Below is a small trained network, with its code and all its weights. Each question gives an input and a class and asks what happens when units are switched off, that is, made to give their printed mean instead of their output.

import numpy as np


def w(rows, s, z=0):
    codes = np.array(rows[::2]) - 128.0
    scale = np.full(codes.shape[1], s)
    scale[-1] = z or s
    return codes * scale


def norm(h):
    return h / np.sqrt((h * h).mean(-1, keepdims=True) + 1e-5)


def f(y):
    return np.maximum(y, 0)


def log_softmax(a):
    a = a - a.max(-1, keepdims=True)
    return a - np.log(np.exp(a).sum(-1, keepdims=True))


def net(x, mask):
    res = np.array(x, float).reshape(1, 6) / 4 @ E
    u = 0
    for l in range(2):
        y = f(norm(res) @ A[l][:, :-1].T + A[l][:, -1])
        res = res + np.where(mask[u : u + 10], y, B[l][:, -1]) @ B[l][:, :-1]
        u += 10
    return log_softmax(norm(res)[-1] @ U[:, :-1].T + U[:, -1])


A, B = {}, {}
E = w([
[100,140,78,73,117,118,60,91,114,86,96],'x0',
[102,182,176,121,129,130,143,129,154,169,145],'x1',
[158,190,119,130,123,149,141,92,72,99,170],'x2',
[103,117,141,75,200,105,192,92,178,51,112],'x3',
[1,165,42,183,122,100,154,179,148,129,108],'x4',
[236,166,136,173,91,69,168,69,146,121,124],'x5',
],0.0073)
A[0] = w([
[186,133,135,163,104,97,113,95,144,153,140,86],'L0N1',
[97,161,210,168,130,166,217,117,120,172,149,48],'L0N2',
[87,139,152,83,161,68,158,110,184,89,113,78],'L0N3',
[101,225,49,160,109,96,118,163,100,171,128,3],'L0N4',
[81,179,94,49,168,71,187,74,174,70,92,33],'L0N5',
[107,202,2,176,72,109,97,113,72,117,154,98],'L0N6',
[64,108,117,123,72,139,35,132,138,197,138,46],'L0N7',
[165,113,86,24,175,159,80,79,36,109,167,76],'L0N8',
[198,132,150,173,99,146,145,52,132,129,90,47],'L0N9',
[127,169,199,137,147,174,185,119,144,170,205,76],'L0N10',
],0.0069,0.0064)
B[0] = w([
[145,118,75,99,123,62,121,128,93,165,173,195],'L0N1',
[165,149,126,80,206,183,105,251,115,113,195,178],'L0N2',
[109,149,43,123,195,119,77,88,108,103,167,191],'L0N3',
[72,219,80,189,58,99,183,178,3,137,86,180],'L0N4',
[115,195,27,117,199,100,45,59,218,46,45,201],'L0N5',
[74,191,80,203,41,161,199,191,53,89,179,253],'L0N6',
[115,140,160,95,115,104,153,116,199,243,54,192],'L0N7',
[106,106,216,183,67,204,122,120,149,59,125,237],'L0N8',
[155,110,82,112,124,44,117,72,58,155,174,205],'L0N9',
[120,161,126,115,196,112,94,240,163,143,188,198],'L0N10',
],0.0064,0.0049)
A[1] = w([
[94,39,83,147,158,104,195,136,154,104,92,23],'L1N1',
[255,147,154,121,96,53,150,88,110,109,174,46],'L1N2',
[163,94,201,71,116,162,98,87,131,81,114,14],'L1N3',
[124,102,186,62,82,196,70,108,105,76,132,2],'L1N4',
[147,116,163,112,97,137,101,172,86,189,146,160],'L1N5',
[106,147,139,144,122,118,109,116,144,184,107,60],'L1N6',
[108,67,93,121,148,132,172,161,115,118,138,64],'L1N7',
[209,140,171,126,131,80,155,102,150,126,115,84],'L1N8',
[104,130,99,127,105,109,110,144,119,180,117,67],'L1N9',
[65,134,125,132,122,173,118,166,172,88,119,144],'L1N10',
],0.0078,0.0041)
B[1] = w([
[143,60,132,189,128,122,165,108,141,116,129,160],'L1N1',
[165,58,90,66,88,96,96,81,96,176,181,254],'L1N2',
[86,175,189,166,158,164,140,124,63,176,119,182],'L1N3',
[124,128,242,163,188,165,169,82,132,113,114,185],'L1N4',
[107,140,86,71,158,102,130,84,177,85,108,217],'L1N5',
[129,138,142,116,101,125,91,152,135,127,115,144],'L1N6',
[148,115,147,157,92,77,155,141,137,131,134,146],'L1N7',
[121,151,67,97,100,115,95,143,93,159,128,190],'L1N8',
[103,150,166,122,110,168,122,132,113,146,69,163],'L1N9',
[254,121,130,118,107,96,136,82,118,144,134,214],'L1N10',
],0.0092,0.0063)
U = w([
[134,3,116,200,126,86,197,148,172,125,110,38],'0',
[95,104,153,80,77,141,88,166,200,222,44,97],'1',
[113,148,49,112,183,97,119,63,196,18,93,171],'2',
[151,127,158,188,40,178,130,100,90,32,152,5],'3',
[75,211,75,198,35,115,179,192,64,146,118,115],'4',
[139,109,255,123,171,182,119,65,115,102,117,181],'5',
[157,162,159,94,202,127,145,244,175,148,211,154],'6',
[205,97,88,68,78,75,97,78,75,188,200,190],'7',
],0.013,0.0033)

Each question gives the input, the list of numbers given to net, and the class t.
The units are the neurons (one row each of A and B). Each row of codes is followed by its name. A weight is (code - 128) times the scale printed after its matrix; where a second scale follows, it is the last column's (A, B and U).
mask holds one flag per neuron, layer by layer. A switched-off neuron (its flag False) gives its mean, the last column of its row in B, instead of its output. The means were averaged over made-up inputs and are rounded, as every weight is.
A unit's drop is (log p(t) with every unit on - log p(t) with that unit switched off) / (log p(t) with every unit on - log p(t) with every unit switched off).
The circuit of an input: a set's keep is (log p(t) with only the set's units on - log p(t) with every unit switched off) / (log p(t) with every unit on - log p(t) with every unit switched off). Starting from the 12 units with the biggest drops (on a tie, the unit counted first), units are removed one at a time, each time the one whose removal leaves the highest keep (on an exact tie, the one counted first), for as long as the keep stays at least 0.8.
circuit, biggest first: the units of the circuit, biggest drop first
k most important neurons: the k neurons with the biggest drops, biggest first
k most important neurons of layer l: the k neurons of layer l with the biggest drops, biggest first
drop when u is switched off: that unit's drop, to one decimal
input [-7,5,0,5,8,3], class 6: circuit, biggest first	[L0N2]
input [-3,7,2,-8,2,-7], class 1: 3 most important neurons	[L0N7, L1N5, L1N9]
input [5,-3,6,3,3,-8], class 3: 4 most important neurons	[L0N8, L1N5, L0N6, L1N10]
input [8,-4,7,8,-5,-2], class 5: circuit, biggest first	[L0N8, L1N4]
input [-4,5,-8,4,3,7], class 2: 2 most important neurons of layer 0	[L0N3, L0N5]
input [-2,7,1,-7,-2,0], class 6: 2 most important neurons	[L0N10, L0N2]
input [-6,4,7,3,-6,-1], class 6: 2 most important neurons	[L0N10, L0N2]
input [-8,2,2,5,3,7], class 6: 3 most important neurons	[L0N2, L0N10, L1N10]
input [-8,-5,-8,8,-6,3], class 7: 2 most important neurons	[L1N8, L1N2]
input [-2,-5,-2,4,-2,-1], class 0: 2 most important neurons of layer 1	[L1N1, L1N7]
input [-5,2,-8,1,8,3], class 0: 2 most important neurons	[L1N1, L0N6]
input [4,4,-6,-1,2,3], class 1: 2 most important neurons of layer 0	[L0N7, L0N6]
input [3,-8,7,-8,-8,-2], class 5: 2 most important neurons	[L0N8, L1N4]
input [-5,4,3,6,-6,-2], class 6: circuit, biggest first	[L0N10]
input [-8,3,5,8,-7,1], class 6: 2 most important neurons	[L0N10, L0N2]
input [6,-3,7,-2,-6,1], class 5: drop when L0N8 is switched off	0.9
input [-2,-4,6,-3,-6,-4], class 5: drop when L1N4 is switched off	0.0
input [-7,7,-4,-3,4,1], class 6: drop when L0N2 is switched off	0.1
